Below is a small trained network, with its code and all its weights. Each question gives an input and a target symbol and asks what happens when units are switched off, that is, made to give their printed mean instead of their output.

import numpy as np


def w(rows, s, z=0):
    codes = np.array(rows[::2]) - 128.0
    scale = np.full(codes.shape[1], s)
    scale[-1] = z or s
    return codes * scale


def norm(h):
    return h / np.sqrt((h * h).mean(-1, keepdims=True) + 1e-5)


def f(y):
    return np.maximum(y, 0)


def softmax(a):
    e = np.exp(a - a.max(-1, keepdims=True))
    return e / e.sum(-1, keepdims=True)


def log_softmax(a):
    a = a - a.max(-1, keepdims=True)
    return a - np.log(np.exp(a).sum(-1, keepdims=True))


def net(x, mask):
    ids = ['αβγδεζηθλμξπστφ'.index(c) for c in x.split()]
    T = len(ids)
    res = E[ids] + P[:T]
    r = norm(res)
    for j in range(3):
        rows = slice(2 * j, 2 * j + 2)
        q, k, v = (r @ M[0][rows].T for M in (Q, K, V))
        z = softmax(np.where(np.tri(T) > 0, q @ k.T / 2**0.5, -1e9)) @ v
        o = O[0][rows]
        res = res + np.where(mask[j], z, o[:, -1]) @ o[:, :-1]
    y = f(norm(res) @ A[0][:, :-1].T + A[0][:, -1])
    res = res + np.where(mask[3:7], y, B[0][:, -1]) @ B[0][:, :-1]
    return log_softmax(norm(res)[-1] @ U[:, :-1].T + U[:, -1])


Q, K, V, O, A, B = {}, {}, {}, {}, {}, {}
E = w([
[92,139,147,142,116],'α',
[114,142,93,60,112],'β',
[155,226,75,123,114],'γ',
[89,140,149,146,115],'δ',
[163,117,77,99,156],'ε',
[94,139,151,140,117],'ζ',
[202,46,95,213,72],'η',
[117,103,100,113,127],'θ',
[164,117,82,106,155],'λ',
[172,121,88,91,150],'μ',
[73,64,174,65,62],'ξ',
[87,149,79,201,9],'π',
[24,217,210,80,67],'σ',
[88,135,143,154,120],'τ',
[145,138,176,119,88],'φ',
],0.013)
P = w([
[184,119,95,187,67],'0',
[184,124,103,183,54],'1',
[179,130,118,183,69],'2',
[172,139,146,194,85],'3',
[169,154,151,193,102],'4',
[167,162,167,195,130],'5',
[168,179,182,198,152],'6',
[159,186,200,191,156],'7',
[158,182,206,191,162],'8',
[161,202,219,192,183],'9',
[152,218,252,206,202],'10',
],0.002)
Q[0] = w([
[79,172,141,202,123],'H1',
[81,243,178,239,83],'H1',
[167,210,56,172,103],'H2',
[168,66,134,122,120],'H2',
[220,180,140,254,162],'H3',
[103,87,197,112,5],'H3',
],0.0072)
K[0] = w([
[132,139,136,194,91],'H1',
[231,227,121,231,40],'H1',
[190,125,177,120,3],'H2',
[138,95,172,132,167],'H2',
[194,141,212,59,175],'H3',
[152,71,108,153,12],'H3',
],0.0071)
V[0] = w([
[121,60,1,131,56],'H1',
[45,63,72,75,134],'H1',
[184,198,208,175,194],'H2',
[60,184,125,99,254],'H2',
[110,232,22,152,93],'H3',
[114,180,121,42,20],'H3',
],0.0053)
O[0] = w([
[122,146,133,182,176,251],'H1',
[44,115,163,155,146,165],'H1',
[140,158,172,141,74,31],'H2',
[84,129,57,101,84,3],'H2',
[158,253,80,109,100,184],'H3',
[90,166,164,73,141,213],'H3',
],0.0063,0.0029)
A[0] = w([
[221,73,69,53,190,64],'N1',
[117,253,186,108,208,126],'N2',
[227,211,193,111,139,71],'N3',
[201,133,83,108,107,7],'N4',
],0.0044,0.0019)
B[0] = w([
[62,96,226,102,2,163],'N1',
[151,49,80,55,191,254],'N2',
[149,164,154,183,202,185],'N3',
[133,126,50,145,71,136],'N4',
],0.0079,0.0039)
U = w([
[124,168,110,105,142,58],'α',
[52,5,196,123,120,228],'β',
[205,25,131,215,138,180],'γ',
[64,76,70,183,217,149],'δ',
[128,149,134,159,125,135],'ε',
[84,210,153,112,120,3],'ζ',
[63,183,112,227,73,208],'η',
[184,105,135,80,84,72],'θ',
[211,233,60,125,149,123],'λ',
[211,138,254,154,154,88],'μ',
[122,101,42,26,154,112],'ξ',
[71,185,180,63,91,191],'π',
[162,167,196,130,131,3],'σ',
[155,104,79,139,94,175],'τ',
[150,87,96,158,96,122],'φ',
],0.0088,0.0029)

Each question gives the input, a string of symbols that net reads in full, and the target symbol t.
The units are the heads (2 rows each of Q, K, V and O) and the neurons (one row each of A and B). Each row of codes is followed by its name. A weight is (code - 128) times the scale printed after its matrix; where a second scale follows, it is the last column's (O, A, B and U).
mask holds one flag per unit, heads first, then neurons. A switched-off unit (its flag False) gives its mean, the last column of its rows in O or B, instead of its output. The means were averaged over made-up inputs and are rounded, as every weight is.
A unit's drop is (log p(t) with every unit on - log p(t) with that unit switched off) / (log p(t) with every unit on - log p(t) with every unit switched off).
The circuit of an input: a set's keep is (log p(t) with only the set's units on - log p(t) with every unit switched off) / (log p(t) with every unit on - log p(t) with every unit switched off). Starting from all 7 units, units are removed one at a time, each time the one whose removal leaves the highest keep (on an exact tie, the one counted first), for as long as the keep stays at least 0.8.
units of the circuit, in order: the units of the circuit, biggest drop first
most important unit: the unit with the biggest drop
top k neurons: the k neurons with the biggest drops, biggest first
heads that matter: for each layer, one digit per head in row order, 1 if its drop is at least 0.15 and else 0, layers parted by /
drop when u is switched off: that unit's drop, to one decimal
input τ μ λ ξ λ α μ τ τ ξ α, target β: units of the circuit, in order	(H3 H1)
input τ θ τ λ, target δ: heads that matter	100
input μ φ δ, target μ: units of the circuit, in order	(H1 N3)
input λ β τ, target ξ: units of the circuit, in order	(H3 N2 H1)
input π λ λ, target γ: units of the circuit, in order	(N1 H1 H3 N2)
input λ φ μ, target μ: units of the circuit, in order	(H2 N1 N3)
input η λ φ λ, target μ: units of the circuit, in order	(H2 N1)
input λ α τ, target η: units of the circuit, in order	(H2 H3 H1)
input τ γ τ τ π λ β δ τ ξ, target π: units of the circuit, in order	(H3 N2)
input η μ τ λ, target γ: top 2 neurons	(N1 N4)
input μ ζ τ, target η: units of the circuit, in order	(H2 H1 H3 N2)
input φ μ α τ, target μ: most important unit	H1
input ε α β τ μ τ, target ξ: top 3 neurons	(N2 N3 N1)
input σ ξ λ, target β: drop when H1 is switched off	0.1
input τ λ φ τ ζ δ φ α, target μ: drop when H1 is switched off	1.3
input θ μ τ τ τ ζ ζ ξ μ, target β: drop when H3 is switched off	0.2
input φ δ τ ξ δ λ, target β: drop when H2 is switched off	-0.2
